Below are the code and all the weights of a small trained network. Each question names an input and a class and asks about switching units off, where a switched-off unit gives its printed mean instead of its output.

import numpy as np


def w(rows, s, z=0):
    codes = np.array(rows[::2]) - 128.0
    scale = np.full(codes.shape[1], s)
    scale[-1] = z or s
    return codes * scale


def norm(h):
    return h / np.sqrt((h * h).mean(-1, keepdims=True) + 1e-5)


def f(y):
    return y / 2 * (1 + np.tanh(0.7978845608 * (y + 0.044715 * y**3)))


def log_softmax(a):
    a = a - a.max(-1, keepdims=True)
    return a - np.log(np.exp(a).sum(-1, keepdims=True))


def net(x, mask):
    res = np.array(x, float).reshape(1, 2) / 4 @ E
    u = 0
    for l in range(2):
        y = f(norm(res) @ A[l][:, :-1].T + A[l][:, -1])
        res = res + np.where(mask[u : u + 11], y, B[l][:, -1]) @ B[l][:, :-1]
        u += 11
    return log_softmax(norm(res)[-1] @ U[:, :-1].T + U[:, -1])


A, B = {}, {}
E = w([
[113,204,165,2,215],'x0',
[103,1,190,36,81],'x1',
],0.0058)
A[0] = w([
[156,116,125,162,50,72],'0.n0',
[133,248,179,45,133,154],'0.n1',
[111,109,109,128,161,111],'0.n2',
[111,148,142,244,19,189],'0.n3',
[150,118,56,79,162,162],'0.n4',
[33,51,181,88,78,250],'0.n5',
[162,111,136,186,199,45],'0.n6',
[79,74,139,125,113,184],'0.n7',
[253,163,63,146,138,115],'0.n8',
[157,129,55,180,214,79],'0.n9',
[181,207,117,151,166,123],'0.n10',
],0.0059,0.0018)
B[0] = w([
[177,111,185,120,235,149],'0.n0',
[159,147,154,193,221,221],'0.n1',
[124,121,140,164,155,125],'0.n2',
[111,223,194,87,178,221],'0.n3',
[175,124,134,160,253,142],'0.n4',
[101,213,34,124,140,253],'0.n5',
[116,150,75,104,44,124],'0.n6',
[1,149,52,112,188,170],'0.n7',
[31,38,21,21,83,165],'0.n8',
[48,79,45,125,132,161],'0.n9',
[11,222,182,83,83,184],'0.n10',
],0.0038,0.0046)
A[1] = w([
[82,156,119,106,204,249],'1.n0',
[211,181,108,190,173,161],'1.n1',
[167,66,135,112,165,51],'1.n2',
[112,42,206,48,141,107],'1.n3',
[83,2,152,89,116,39],'1.n4',
[64,49,172,104,146,37],'1.n5',
[65,134,138,142,158,185],'1.n6',
[48,133,152,101,137,161],'1.n7',
[173,75,177,254,67,111],'1.n8',
[69,86,91,167,70,246],'1.n9',
[152,57,155,85,87,37],'1.n10',
],0.0069,0.0016)
B[1] = w([
[169,93,141,164,49,253],'1.n0',
[70,81,86,84,47,178],'1.n1',
[125,112,51,117,154,120],'1.n2',
[84,206,101,220,122,203],'1.n3',
[66,203,51,186,81,200],'1.n4',
[146,151,101,143,78,166],'1.n5',
[145,14,107,100,153,184],'1.n6',
[185,101,137,159,118,191],'1.n7',
[189,159,254,19,240,176],'1.n8',
[171,142,169,69,175,213],'1.n9',
[127,116,64,163,134,145],'1.n10',
],0.0068,0.0048)
U = w([
[24,206,6,171,61,171],'0',
[174,174,254,102,209,159],'1',
[187,24,107,110,42,155],'2',
[89,73,91,164,186,2],'3',
],0.013,0.0076)

Each question gives the input, the list of numbers given to net, and the class t.
The units are the neurons (one row each of A and B). Each row of codes is followed by its name. A weight is (code - 128) times the scale printed after its matrix; where a second scale follows, it is the last column's (A, B and U).
mask holds one flag per neuron, layer by layer. A switched-off neuron (its flag False) gives its mean, the last column of its row in B, instead of its output. The means were averaged over made-up inputs and are rounded, as every weight is.
A unit's drop is (log p(t) with every unit on - log p(t) with that unit switched off) / (log p(t) with every unit on - log p(t) with every unit switched off).
The circuit of an input: a set's keep is (log p(t) with only the set's units on - log p(t) with every unit switched off) / (log p(t) with every unit on - log p(t) with every unit switched off). Starting from the 12 units with the biggest drops (on a tie, the unit counted first), units are removed one at a time, each time the one whose removal leaves the highest keep (on an exact tie, the one counted first), for as long as the keep stays at least 0.8.
circuit, biggest first: the units of the circuit, biggest drop first
most important unit: the unit with the biggest drop
k most important neurons: the k neurons with the biggest drops, biggest first
k most important neurons of layer l: the k neurons of layer l with the biggest drops, biggest first
drop when u is switched off: that unit's drop, to one decimal
input [-4,-3], class 1: most important unit => 0.n5
input [3,-2], class 2: 3 most important neurons => (0.n3 1.n0 1.n8)
input [-7,6], class 1: 2 most important neurons => (1.n8 0.n8)
input [-7,-6], class 1: circuit, biggest first => (1.n8 0.n5)
input [-8,7], class 1: circuit, biggest first => (0.n8 1.n8 1.n9)
input [0,2], class 2: 3 most important neurons => (0.n5 1.n8 1.n4)
input [-3,-1], class 2: 2 most important neurons => (0.n3 0.n0)
input [-1,2], class 2: 2 most important neurons => (0.n5 1.n8)
input [-5,5], class 0: 2 most important neurons of layer 0 => (0.n7 0.n1)
input [2,3], class 2: 2 most important neurons of layer 1 => (1.n4 1.n0)
input [3,-3], class 2: 3 most important neurons of layer 0 => (0.n5 0.n3 0.n8)
input [-5,4], class 1: 3 most important neurons => (1.n8 0.n8 1.n9)
input [1,3], class 2: 3 most important neurons => (0.n5 0.n8 1.n4)
input [-3,4], class 0: most important unit => 1.n4
input [3,1], class 2: drop when 1.n4 is switched off => 0.1
input [6,8], class 0: drop when 1.n3 is switched off => 0.2
input [-5,-3], class 1: drop when 0.n5 is switched off => 1.3
